Below are the code and all the weights of a small trained network. Each question names an input and a class and asks about switching units off, where a switched-off unit gives its printed mean instead of its output.

import numpy as np


def w(rows, s, z=0):
    codes = np.array(rows[::2]) - 128.0
    scale = np.full(codes.shape[1], s)
    scale[-1] = z or s
    return codes * scale


def norm(h):
    return h / np.sqrt((h * h).mean(-1, keepdims=True) + 1e-5)


def f(y):
    return np.maximum(y, 0)


def log_softmax(a):
    a = a - a.max(-1, keepdims=True)
    return a - np.log(np.exp(a).sum(-1, keepdims=True))


def net(x, mask):
    res = np.array(x, float).reshape(1, 4) / 4 @ E
    u = 0
    for l in range(4):
        y = f(norm(res) @ A[l][:, :-1].T + A[l][:, -1])
        res = res + np.where(mask[u : u + 7], y, B[l][:, -1]) @ B[l][:, :-1]
        u += 7
    return log_softmax(norm(res)[-1] @ U[:, :-1].T + U[:, -1])


A, B = {}, {}
E = w([
[205,101,56,119,74,44,178,48,94],'x0',
[111,129,160,121,137,120,178,140,100],'x1',
[39,41,86,196,113,82,79,116,93],'x2',
[94,107,175,2,19,72,65,81,76],'x3',
],0.0095)
A[0] = w([
[82,102,111,120,111,100,116,135,120,57],'0.n0',
[45,80,127,146,93,57,89,121,111,56],'0.n1',
[155,114,110,58,90,49,122,115,94,128],'0.n2',
[54,136,185,60,109,168,62,141,131,251],'0.n3',
[208,171,176,8,99,140,124,135,148,87],'0.n4',
[163,132,101,158,141,121,145,131,100,100],'0.n5',
[179,115,104,96,92,60,153,75,103,78],'0.n6',
],0.017,0.0028)
B[0] = w([
[132,151,113,150,159,129,143,91,79,173],'0.n0',
[146,147,79,136,170,208,144,97,45,231],'0.n1',
[124,79,131,114,66,107,149,36,202,242],'0.n2',
[81,136,199,90,108,83,66,142,186,248],'0.n3',
[142,144,91,132,181,198,154,82,38,249],'0.n4',
[115,97,124,141,129,126,131,93,200,172],'0.n5',
[134,125,131,88,125,65,102,254,104,237],'0.n6',
],0.021,0.014)
A[1] = w([
[163,140,139,115,17,76,124,173,177,88],'1.n0',
[146,138,138,164,37,176,128,185,99,64],'1.n1',
[171,147,134,241,54,132,183,170,235,54],'1.n2',
[95,125,165,106,101,140,81,254,164,8],'1.n3',
[176,59,99,102,103,83,155,245,131,57],'1.n4',
[180,102,48,148,30,66,209,210,162,7],'1.n5',
[152,176,190,148,60,104,95,215,97,55],'1.n6',
],0.012,0.0022)
B[1] = w([
[145,229,117,163,161,194,118,106,96,185],'1.n0',
[91,129,165,93,173,119,168,124,159,128],'1.n1',
[97,69,163,117,58,198,163,52,165,234],'1.n2',
[133,181,144,156,141,49,96,172,60,198],'1.n3',
[191,153,77,142,122,10,123,192,135,234],'1.n4',
[195,152,121,132,164,20,166,235,129,255],'1.n5',
[231,121,94,165,142,158,177,151,177,149],'1.n6',
],0.011,0.0065)
A[2] = w([
[104,202,147,76,46,105,87,84,180,37],'2.n0',
[110,79,134,194,91,160,169,129,241,89],'2.n1',
[121,148,185,168,48,144,141,156,109,3],'2.n2',
[55,187,227,140,145,141,36,166,212,95],'2.n3',
[71,169,220,124,180,133,62,210,147,49],'2.n4',
[135,144,109,194,180,135,164,168,179,87],'2.n5',
[101,66,139,3,83,85,101,93,144,56],'2.n6',
],0.015,0.002)
B[2] = w([
[149,75,193,146,141,151,180,108,185,195],'2.n0',
[80,105,248,60,137,94,92,117,119,205],'2.n1',
[102,164,122,128,206,107,102,110,142,139],'2.n2',
[197,93,39,109,110,9,190,167,89,251],'2.n3',
[202,138,23,160,80,84,129,161,160,225],'2.n4',
[101,98,193,111,87,174,139,82,164,192],'2.n5',
[89,140,209,193,143,167,126,191,224,245],'2.n6',
],0.014,0.012)
A[3] = w([
[41,171,181,140,102,158,130,160,101,101],'3.n0',
[128,86,53,144,101,80,154,180,78,123],'3.n1',
[141,184,105,125,161,224,145,86,4,94],'3.n2',
[60,118,57,202,124,169,61,123,112,76],'3.n3',
[9,79,54,239,131,147,67,117,15,156],'3.n4',
[68,87,227,141,32,115,118,60,221,10],'3.n5',
[159,182,58,204,212,225,147,154,139,102],'3.n6',
],0.014,0.0013)
B[3] = w([
[122,189,92,121,130,90,73,119,163,153],'3.n0',
[116,208,113,155,134,112,65,152,186,209],'3.n1',
[116,165,107,187,134,226,121,166,104,208],'3.n2',
[215,155,109,210,228,136,141,65,138,149],'3.n3',
[186,159,119,36,123,252,200,134,76,175],'3.n4',
[47,70,167,198,130,134,118,115,117,251],'3.n5',
[81,111,160,70,109,159,114,85,48,168],'3.n6',
],0.015,0.017)
U = w([
[187,183,47,120,92,22,113,180,158,246],'0',
[68,84,189,157,99,113,123,88,164,162],'1',
[163,199,71,118,140,244,144,98,53,1],'2',
],0.011,0.00069)

Each question gives the input, the list of numbers given to net, and the class t.
The units are the neurons (one row each of A and B). Each row of codes is followed by its name. A weight is (code - 128) times the scale printed after its matrix; where a second scale follows, it is the last column's (A, B and U).
mask holds one flag per neuron, layer by layer. A switched-off neuron (its flag False) gives its mean, the last column of its row in B, instead of its output. The means were averaged over made-up inputs and are rounded, as every weight is.
A unit's drop is (log p(t) with every unit on - log p(t) with that unit switched off) / (log p(t) with every unit on - log p(t) with every unit switched off).
The circuit of an input: a set's keep is (log p(t) with only the set's units on - log p(t) with every unit switched off) / (log p(t) with every unit on - log p(t) with every unit switched off). Starting from the 12 units with the biggest drops (on a tie, the unit counted first), units are removed one at a time, each time the one whose removal leaves the highest keep (on an exact tie, the one counted first), for as long as the keep stays at least 0.8.
circuit, biggest first: the units of the circuit, biggest drop first
most important unit: the unit with the biggest drop
top k neurons: the k neurons with the biggest drops, biggest first
k most important neurons of layer l: the k neurons of layer l with the biggest drops, biggest first
drop of u: that unit's drop, to one decimal
input [7,-6,8,1], class 2: top 2 neurons : 0.n1, 0.n0
input [3,0,-7,-8], class 1: circuit, biggest first : 0.n1, 0.n6
input [-4,-2,-4,-7], class 1: top 3 neurons : 0.n6, 0.n3, 0.n4
input [-7,-8,-6,7], class 0: most important unit : 0.n3
input [5,7,-7,7], class 1: 4 most important neurons of layer 0 : 0.n2, 0.n1, 0.n6, 0.n4
input [-1,8,-6,-7], class 1: top 4 neurons : 0.n6, 0.n1, 0.n4, 0.n3
input [-7,-7,-5,-7], class 0: 4 most important neurons of layer 0 : 0.n4, 0.n1, 0.n2, 0.n5
input [-6,-2,1,-5], class 0: top 2 neurons : 0.n2, 0.n4
input [6,-2,4,-7], class 1: top 4 neurons : 0.n5, 0.n6, 1.n2, 0.n3
input [-2,-8,-6,-7], class 1: top 2 neurons : 0.n6, 0.n3
input [-3,0,-3,-8], class 1: 4 most important neurons of layer 0 : 0.n6, 0.n3, 0.n4, 0.n1
input [-5,-4,6,-3], class 2: top 3 neurons : 0.n1, 0.n6, 0.n3
input [-5,-1,-1,5], class 0: circuit, biggest first : 0.n3, 2.n3
input [-8,-7,0,-5], class 0: most important unit : 0.n2
input [-7,-1,7,-7], class 0: top 2 neurons : 0.n4, 0.n1
input [8,7,7,0], class 0: 2 most important neurons of layer 0 : 0.n6, 0.n4
input [7,7,5,-1], class 0: top 2 neurons : 0.n6, 0.n4
input [3,0,-2,2], class 0: top 2 neurons : 0.n6, 0.n3
input [-6,3,-6,-4], class 0: top 2 neurons : 0.n1, 0.n2
input [8,7,5,0], class 0: circuit, biggest first : 0.n6
input [3,2,-2,-5], class 1: drop of 0.n6 : 2.9
input [-1,-3,3,0], class 2: drop of 0.n1 : 0.2
input [-1,-3,5,1], class 2: drop of 0.n1 : 0.7
input [2,6,5,2], class 2: drop of 2.n5 : 0.0
